Below is a small trained network, with its code and all its weights. Each question gives an input and a class and asks what happens when units are switched off, that is, made to give their printed mean instead of their output.

import numpy as np


def w(rows, s, z=0):
    codes = np.array(rows[::2]) - 128.0
    scale = np.full(codes.shape[1], s)
    scale[-1] = z or s
    return codes * scale


def f(y):
    return np.maximum(y, 0)


def log_softmax(a):
    a = a - a.max(-1, keepdims=True)
    return a - np.log(np.exp(a).sum(-1, keepdims=True))


def net(x, mask):
    res = np.array(x, float).reshape(1, 3) / 4 @ E
    y = f(res @ A[0][:, :-1].T + A[0][:, -1])
    res = res + np.where(mask, y, B[0][:, -1]) @ B[0][:, :-1]
    return log_softmax(res[-1] @ U[:, :-1].T + U[:, -1])


A, B = {}, {}
E = w([
[166,115,195,57],'x0',
[7,77,149,114],'x1',
[147,84,167,219],'x2',
],0.017)
A[0] = w([
[157,146,157,204,182],'neuron 0',
[126,81,106,216,157],'neuron 1',
[148,123,168,79,140],'neuron 2',
[151,146,88,168,181],'neuron 3',
[30,103,147,127,255],'neuron 4',
[216,146,179,192,180],'neuron 5',
[130,93,123,158,97],'neuron 6',
[153,7,162,133,193],'neuron 7',
[124,115,164,162,147],'neuron 8',
[206,121,151,106,121],'neuron 9',
[145,171,56,151,162],'neuron 10',
[158,98,133,203,124],'neuron 11',
[127,149,105,83,159],'neuron 12',
[135,51,173,34,123],'neuron 13',
[73,64,127,158,181],'neuron 14',
[123,142,154,62,115],'neuron 15',
[174,142,15,125,158],'neuron 16',
[143,137,201,103,142],'neuron 17',
[185,128,167,62,212],'neuron 18',
[133,141,118,200,128],'neuron 19',
[152,52,160,128,210],'neuron 20',
[136,196,61,184,167],'neuron 21',
],0.015,0.0065)
B[0] = w([
[186,153,118,202,207],'neuron 0',
[149,143,157,232,207],'neuron 1',
[191,175,104,2,192],'neuron 2',
[173,67,37,233,184],'neuron 3',
[28,168,183,130,254],'neuron 4',
[192,176,54,159,248],'neuron 5',
[141,134,167,168,154],'neuron 6',
[144,236,173,112,210],'neuron 7',
[115,185,152,144,169],'neuron 8',
[75,160,43,81,203],'neuron 9',
[155,16,114,131,187],'neuron 10',
[165,161,147,181,198],'neuron 11',
[131,103,215,115,180],'neuron 12',
[117,97,146,12,233],'neuron 13',
[112,195,195,174,211],'neuron 14',
[127,125,186,50,194],'neuron 15',
[155,63,130,132,201],'neuron 16',
[130,151,76,45,190],'neuron 17',
[156,131,94,29,235],'neuron 18',
[145,89,128,180,182],'neuron 19',
[147,182,131,89,195],'neuron 20',
[161,31,106,217,202],'neuron 21',
],0.0088,0.018)
U = w([
[180,201,17,154,42],'0',
[45,150,202,132,247],'1',
[156,133,179,35,140],'2',
[239,9,95,172,218],'3',
[69,63,107,237,14],'4',
[196,168,228,203,5],'5',
],0.011,0.0016)

Each question gives the input, the list of numbers given to net, and the class t.
The units are the neurons (one row each of A and B). Each row of codes is followed by its name. A weight is (code - 128) times the scale printed after its matrix; where a second scale follows, it is the last column's (A, B and U).
mask holds one flag per neuron, in row order. A switched-off neuron (its flag False) gives its mean, the last column of its row in B, instead of its output. The means were averaged over made-up inputs and are rounded, as every weight is.
A unit's drop is (log p(t) with every unit on - log p(t) with that unit switched off) / (log p(t) with every unit on - log p(t) with every unit switched off).
The circuit of an input: a set's keep is (log p(t) with only the set's units on - log p(t) with every unit switched off) / (log p(t) with every unit on - log p(t) with every unit switched off). Starting from the 12 units with the biggest drops (on a tie, the unit counted first), units are removed one at a time, each time the one whose removal leaves the highest keep (on an exact tie, the one counted first), for as long as the keep stays at least 0.8.
circuit, biggest first: the units of the circuit, biggest drop first
unit that matters most: the unit with the biggest drop
k most important neurons: the k neurons with the biggest drops, biggest first
drop when u is switched off: that unit's drop, to one decimal
input [-4,5,4], class 5: unit that matters most	neuron 1
input [1,-1,-1], class 2: 2 most important neurons	neuron 5; neuron 21
input [-1,3,2], class 1: 2 most important neurons	neuron 5; neuron 4
input [-2,3,1], class 1: circuit, biggest first	neuron 5; neuron 4
input [7,-3,3], class 2: 4 most important neurons	neuron 13; neuron 3; neuron 18; neuron 1
input [-5,5,2], class 5: 2 most important neurons	neuron 1; neuron 14
input [-2,5,2], class 1: 3 most important neurons	neuron 4; neuron 5; neuron 0
input [1,-4,-5], class 3: 2 most important neurons	neuron 4; neuron 7
input [2,-6,2], class 0: 2 most important neurons	neuron 9; neuron 5
input [5,-6,0], class 0: drop when neuron 5 is switched off	0.9
input [6,8,8], class 1: drop when neuron 4 is switched off	0.6
input [-1,1,0], class 1: drop when neuron 15 is switched off	-0.1
input [0,-5,-4], class 3: drop when neuron 2 is switched off	0.0
input [7,6,8], class 1: circuit, biggest first	neuron 4
